Here is a tiny trained network, its code and every weight. The questions are about switching its units off for an input and a target symbol, where a switched-off unit gives its printed mean instead of its output.

import numpy as np


def w(rows, s, z=0):
    codes = np.array(rows[::2]) - 128.0
    scale = np.full(codes.shape[1], s)
    scale[-1] = z or s
    return codes * scale


def f(y):
    return y / 2 * (1 + np.tanh(0.7978845608 * (y + 0.044715 * y**3)))


def softmax(a):
    e = np.exp(a - a.max(-1, keepdims=True))
    return e / e.sum(-1, keepdims=True)


def log_softmax(a):
    a = a - a.max(-1, keepdims=True)
    return a - np.log(np.exp(a).sum(-1, keepdims=True))


def net(x, mask):
    ids = ['βγδεζηθλμξπστφψω'.index(c) for c in x.split()]
    T = len(ids)
    res = E[ids] + P[:T]
    r = res
    for j in range(2):
        rows = slice(4 * j, 4 * j + 4)
        q, k, v = (r @ M[0][rows].T for M in (Q, K, V))
        z = softmax(np.where(np.tri(T) > 0, q @ k.T / 4**0.5, -1e9)) @ v
        o = O[0][rows]
        res = res + np.where(mask[j], z, o[:, -1]) @ o[:, :-1]
    y = f(res @ A[0][:, :-1].T + A[0][:, -1])
    res = res + np.where(mask[2:6], y, B[0][:, -1]) @ B[0][:, :-1]
    return log_softmax(res[-1] @ U[:, :-1].T + U[:, -1])


Q, K, V, O, A, B = {}, {}, {}, {}, {}, {}
E = w([
[123,231,177,131,152],'β',
[160,143,97,206,104],'γ',
[105,118,147,84,200],'δ',
[120,204,172,96,49],'ε',
[111,105,110,73,89],'ζ',
[156,241,154,47,102],'η',
[218,93,108,133,124],'θ',
[169,115,204,119,143],'λ',
[153,252,136,117,128],'μ',
[121,147,98,171,201],'ξ',
[101,207,195,113,120],'π',
[119,236,107,106,63],'σ',
[88,219,148,100,125],'τ',
[48,201,127,124,114],'φ',
[43,176,178,112,107],'ψ',
[145,157,56,84,149],'ω',
],0.017)
P = w([
[97,254,161,92,114],'0',
[114,227,151,92,120],'1',
[120,199,139,97,121],'2',
[131,181,128,105,123],'3',
[148,166,118,102,125],'4',
[160,151,112,104,128],'5',
[182,140,97,100,131],'6',
[179,141,96,95,133],'7',
],0.0084)
Q[0] = w([
[172,249,151,81,122],'head 1',
[98,29,155,182,180],'head 1',
[117,147,123,60,148],'head 1',
[135,67,167,122,115],'head 1',
[109,114,130,153,143],'head 2',
[138,145,148,109,125],'head 2',
[108,152,170,114,119],'head 2',
[167,138,92,138,134],'head 2',
],0.021)
K[0] = w([
[201,8,112,140,171],'head 1',
[55,252,187,123,130],'head 1',
[114,20,102,60,162],'head 1',
[116,172,194,92,83],'head 1',
[107,158,141,152,141],'head 2',
[133,89,130,81,138],'head 2',
[110,109,116,60,164],'head 2',
[186,120,137,165,114],'head 2',
],0.014)
V[0] = w([
[108,162,21,122,32],'head 1',
[61,24,95,166,98],'head 1',
[84,140,68,86,230],'head 1',
[149,191,74,253,183],'head 1',
[178,112,111,146,119],'head 2',
[77,133,142,112,115],'head 2',
[89,176,156,146,120],'head 2',
[182,97,113,108,128],'head 2',
],0.012)
O[0] = w([
[116,195,89,194,60,159],'head 1',
[51,141,156,127,116,2],'head 1',
[106,195,72,135,227,147],'head 1',
[139,99,159,248,177,113],'head 1',
[154,112,97,137,127,83],'head 2',
[99,142,167,108,114,160],'head 2',
[134,158,175,137,127,198],'head 2',
[126,89,85,140,130,88],'head 2',
],0.015,0.01)
A[0] = w([
[88,92,164,105,222,37],'neuron 1',
[62,153,118,1,52,39],'neuron 2',
[120,92,61,232,166,1],'neuron 3',
[49,234,122,177,157,145],'neuron 4',
],0.007,0.0055)
B[0] = w([
[181,123,59,54,1,155],'neuron 1',
[157,8,142,136,178,255],'neuron 2',
[53,133,226,20,86,168],'neuron 3',
[46,2,41,181,110,254],'neuron 4',
],0.0065,0.012)
U = w([
[158,160,182,149,194,100],'β',
[131,54,179,215,80,157],'γ',
[92,181,105,52,210,133],'δ',
[145,151,174,105,29,18],'ε',
[74,58,72,81,36,246],'ζ',
[182,195,104,97,106,2],'η',
[223,28,65,180,122,39],'θ',
[180,42,202,104,182,125],'λ',
[201,157,110,169,156,63],'μ',
[108,37,134,181,252,225],'ξ',
[97,212,214,96,136,121],'π',
[137,180,85,139,39,30],'σ',
[86,214,155,115,133,193],'τ',
[30,185,148,123,103,154],'φ',
[21,141,228,96,131,163],'ψ',
[133,137,3,161,137,98],'ω',
],0.0069,0.0048)

Each question gives the input, a string of symbols that net reads in full, and the target symbol t.
The units are the heads (4 rows each of Q, K, V and O) and the neurons (one row each of A and B). Each row of codes is followed by its name. A weight is (code - 128) times the scale printed after its matrix; where a second scale follows, it is the last column's (O, A, B and U).
mask holds one flag per unit, heads first, then neurons. A switched-off unit (its flag False) gives its mean, the last column of its rows in O or B, instead of its output. The means were averaged over made-up inputs and are rounded, as every weight is.
A unit's drop is (log p(t) with every unit on - log p(t) with that unit switched off) / (log p(t) with every unit on - log p(t) with every unit switched off).
The circuit of an input: a set's keep is (log p(t) with only the set's units on - log p(t) with every unit switched off) / (log p(t) with every unit on - log p(t) with every unit switched off). Starting from all 6 units, units are removed one at a time, each time the one whose removal leaves the highest keep (on an exact tie, the one counted first), for as long as the keep stays at least 0.8.
units of the circuit, in order: the units of the circuit, biggest drop first
top k neurons: the k neurons with the biggest drops, biggest first
heads that matter: for each layer, one digit per head in row order, 1 if its drop is at least 0.15 and else 0, layers parted by /
drop of u: that unit's drop, to one decimal
input λ ω γ β η φ, target γ: units of the circuit, in order -> (head 1)
input β ε ψ μ, target μ: units of the circuit, in order -> (head 1; neuron 2)
input σ ξ ζ ψ, target ζ: units of the circuit, in order -> (head 1; neuron 4)
input ζ π γ β, target γ: heads that matter -> 10
input ω τ ψ ψ μ, target ω: heads that matter -> 10
input η ξ ω η, target ω: units of the circuit, in order -> (head 1; neuron 4)
input ξ σ φ π η ζ φ, target ζ: units of the circuit, in order -> (head 1; neuron 2)
input σ π η η, target η: units of the circuit, in order -> (head 1; neuron 4)
input λ λ θ θ ω ω ε δ, target δ: units of the circuit, in order -> (head 1; neuron 2)
input δ π ε ω ζ φ ζ τ, target ζ: top 2 neurons -> (neuron 2; neuron 4)
input η β ε ζ φ, target ζ: top 2 neurons -> (neuron 4; neuron 2)
input ω λ β φ ζ ε, target ζ: drop of neuron 2 -> 0.3
input π π ζ ξ ξ τ σ, target ξ: drop of head 1 -> 1.2
input ψ ω μ λ τ, target λ: drop of head 1 -> 1.3
input ω τ ξ, target ξ: drop of neuron 4 -> 0.5
input λ η μ π β λ ε μ, target λ: units of the circuit, in order -> (head 1)
input π ε δ π π ω, target ω: top 2 neurons -> (neuron 4; neuron 2)
input δ ζ η, target ζ: top 2 neurons -> (neuron 2; neuron 4)
